Below are the code and all the weights of a small trained network. Each question names an input and a target symbol and asks about switching units off, where a switched-off unit gives its printed mean instead of its output.

import numpy as np


def w(rows, s, z=0):
    codes = np.array(rows[::2]) - 128.0
    scale = np.full(codes.shape[1], s)
    scale[-1] = z or s
    return codes * scale


def norm(h):
    return h / np.sqrt((h * h).mean(-1, keepdims=True) + 1e-5)


def f(y):
    return np.maximum(y, 0)


def softmax(a):
    e = np.exp(a - a.max(-1, keepdims=True))
    return e / e.sum(-1, keepdims=True)


def log_softmax(a):
    a = a - a.max(-1, keepdims=True)
    return a - np.log(np.exp(a).sum(-1, keepdims=True))


def net(x, mask):
    ids = ['ΔΞΠαβεζηλμσω'.index(c) for c in x.split()]
    T = len(ids)
    res = E[ids] + P[:T]
    q, k, v = (norm(res) @ M[0].T for M in (Q, K, V))
    z = softmax(np.where(np.tri(T) > 0, q @ k.T / 2**0.5, -1e9)) @ v
    res = res + np.where(mask[0], z, O[0][:, -1]) @ O[0][:, :-1]
    y = f(norm(res) @ A[0][:, :-1].T + A[0][:, -1])
    res = res + np.where(mask[1:9], y, B[0][:, -1]) @ B[0][:, :-1]
    return log_softmax(norm(res)[-1] @ U[:, :-1].T + U[:, -1])


Q, K, V, O, A, B = {}, {}, {}, {}, {}, {}
E = w([
[132,131,111,90],'Δ',
[134,137,124,90],'Ξ',
[136,86,131,133],'Π',
[111,212,116,199],'α',
[109,3,132,89],'β',
[124,183,119,210],'ε',
[130,121,102,90],'ζ',
[122,98,132,184],'η',
[117,169,109,83],'λ',
[122,120,71,163],'μ',
[133,94,104,96],'σ',
[104,114,201,118],'ω',
],0.02)
P = w([
[224,160,172,147],'0',
[108,136,144,52],'1',
[95,52,189,82],'2',
[71,60,178,71],'3',
[50,58,179,73],'4',
[28,49,179,61],'5',
[11,60,185,62],'6',
[1,62,179,55],'7',
],0.0054)
Q[0] = w([
[213,164,76,4],'H0',
[64,115,141,136],'H0',
],0.026)
K[0] = w([
[252,148,137,142],'H0',
[99,121,148,107],'H0',
],0.031)
V[0] = w([
[50,104,198,222],'H0',
[73,90,9,153],'H0',
],0.015)
O[0] = w([
[3,120,61,112,2],'H0',
[202,92,2,132,59],'H0',
],0.011,0.0079)
A[0] = w([
[161,177,192,95,170],'N0',
[93,73,94,189,11],'N1',
[179,189,9,113,76],'N2',
[43,177,111,179,225],'N3',
[141,85,142,52,206],'N4',
[131,44,138,167,129],'N5',
[207,143,64,45,227],'N6',
[162,130,16,75,3],'N7',
],0.015,0.0045)
B[0] = w([
[84,118,44,121,254],'N0',
[56,107,65,190,150],'N1',
[148,93,250,150,183],'N2',
[218,91,145,188,181],'N3',
[120,205,115,161,225],'N4',
[157,168,170,95,174],'N5',
[85,30,55,108,199],'N6',
[104,153,223,25,181],'N7',
],0.018,0.0096)
U = w([
[251,164,144,87,47],'Δ',
[143,216,228,106,158],'Ξ',
[37,194,103,173,132],'Π',
[169,161,128,190,121],'α',
[92,122,76,110,120],'β',
[157,141,127,206,157],'ε',
[218,89,87,105,139],'ζ',
[88,65,72,197,2],'η',
[171,186,70,119,163],'λ',
[136,27,180,92,169],'μ',
[143,94,79,122,113],'σ',
[51,93,219,189,42],'ω',
],0.017,0.0045)

Each question gives the input, a string of symbols that net reads in full, and the target symbol t.
The units are the heads (2 rows each of Q, K, V and O) and the neurons (one row each of A and B). Each row of codes is followed by its name. A weight is (code - 128) times the scale printed after its matrix; where a second scale follows, it is the last column's (O, A, B and U).
mask holds one flag per unit, heads first, then neurons. A switched-off unit (its flag False) gives its mean, the last column of its rows in O or B, instead of its output. The means were averaged over made-up inputs and are rounded, as every weight is.
A unit's drop is (log p(t) with every unit on - log p(t) with that unit switched off) / (log p(t) with every unit on - log p(t) with every unit switched off).
The circuit of an input: a set's keep is (log p(t) with only the set's units on - log p(t) with every unit switched off) / (log p(t) with every unit on - log p(t) with every unit switched off). Starting from all 9 units, units are removed one at a time, each time the one whose removal leaves the highest keep (on an exact tie, the one counted first), for as long as the keep stays at least 0.8.
circuit, biggest first: the units of the circuit, biggest drop first
most important unit: the unit with the biggest drop
k most important neurons: the k neurons with the biggest drops, biggest first
input η μ Ξ, target η: circuit, biggest first => N3, H0
input ζ Π ζ ω μ Ξ Ξ λ, target ζ: circuit, biggest first => H0, N6, N0
input Π Ξ Ξ ζ Π σ, target Π: 3 most important neurons => N2, N7, N4
input Π μ Δ Ξ ζ Δ ω ζ, target Π: 2 most important neurons => N2, N7
input β Ξ Π Ξ Ξ, target β: circuit, biggest first => N0
input Ξ Π μ β Π Π, target Π: 2 most important neurons => N1, N2
input ζ Ξ η Π, target η: 4 most important neurons => N1, N3, N2, N7
input μ Π ε Ξ ζ μ Π η, target μ: circuit, biggest first => H0, N7, N2, N0
input Ξ Π β, target Π: circuit, biggest first => H0, N4, N3
input Π ω Π, target ω: circuit, biggest first => H0, N3
input Π Ξ ζ, target Π: circuit, biggest first => H0, N2
input μ Ξ Ξ Ξ ω Ξ Ξ β, target Ξ: circuit, biggest first => N5, N4
input Π Ξ μ Δ, target Π: circuit, biggest first => H0, N2
input Ξ μ η Ξ β Ξ Π, target Ξ: circuit, biggest first => N6
input η Ξ Δ, target η: 2 most important neurons => N3, N2
input Ξ β α η, target η: 2 most important neurons => N1, N4
input Ξ Ξ λ Π Π β, target Π: 2 most important neurons => N4, N2
input Π Π Π μ, target μ: 3 most important neurons => N2, N7, N0
input ζ β Π, target β: 3 most important neurons => N6, N2, N1
input ε ζ Π Ξ Δ λ, target ε: most important unit => N3
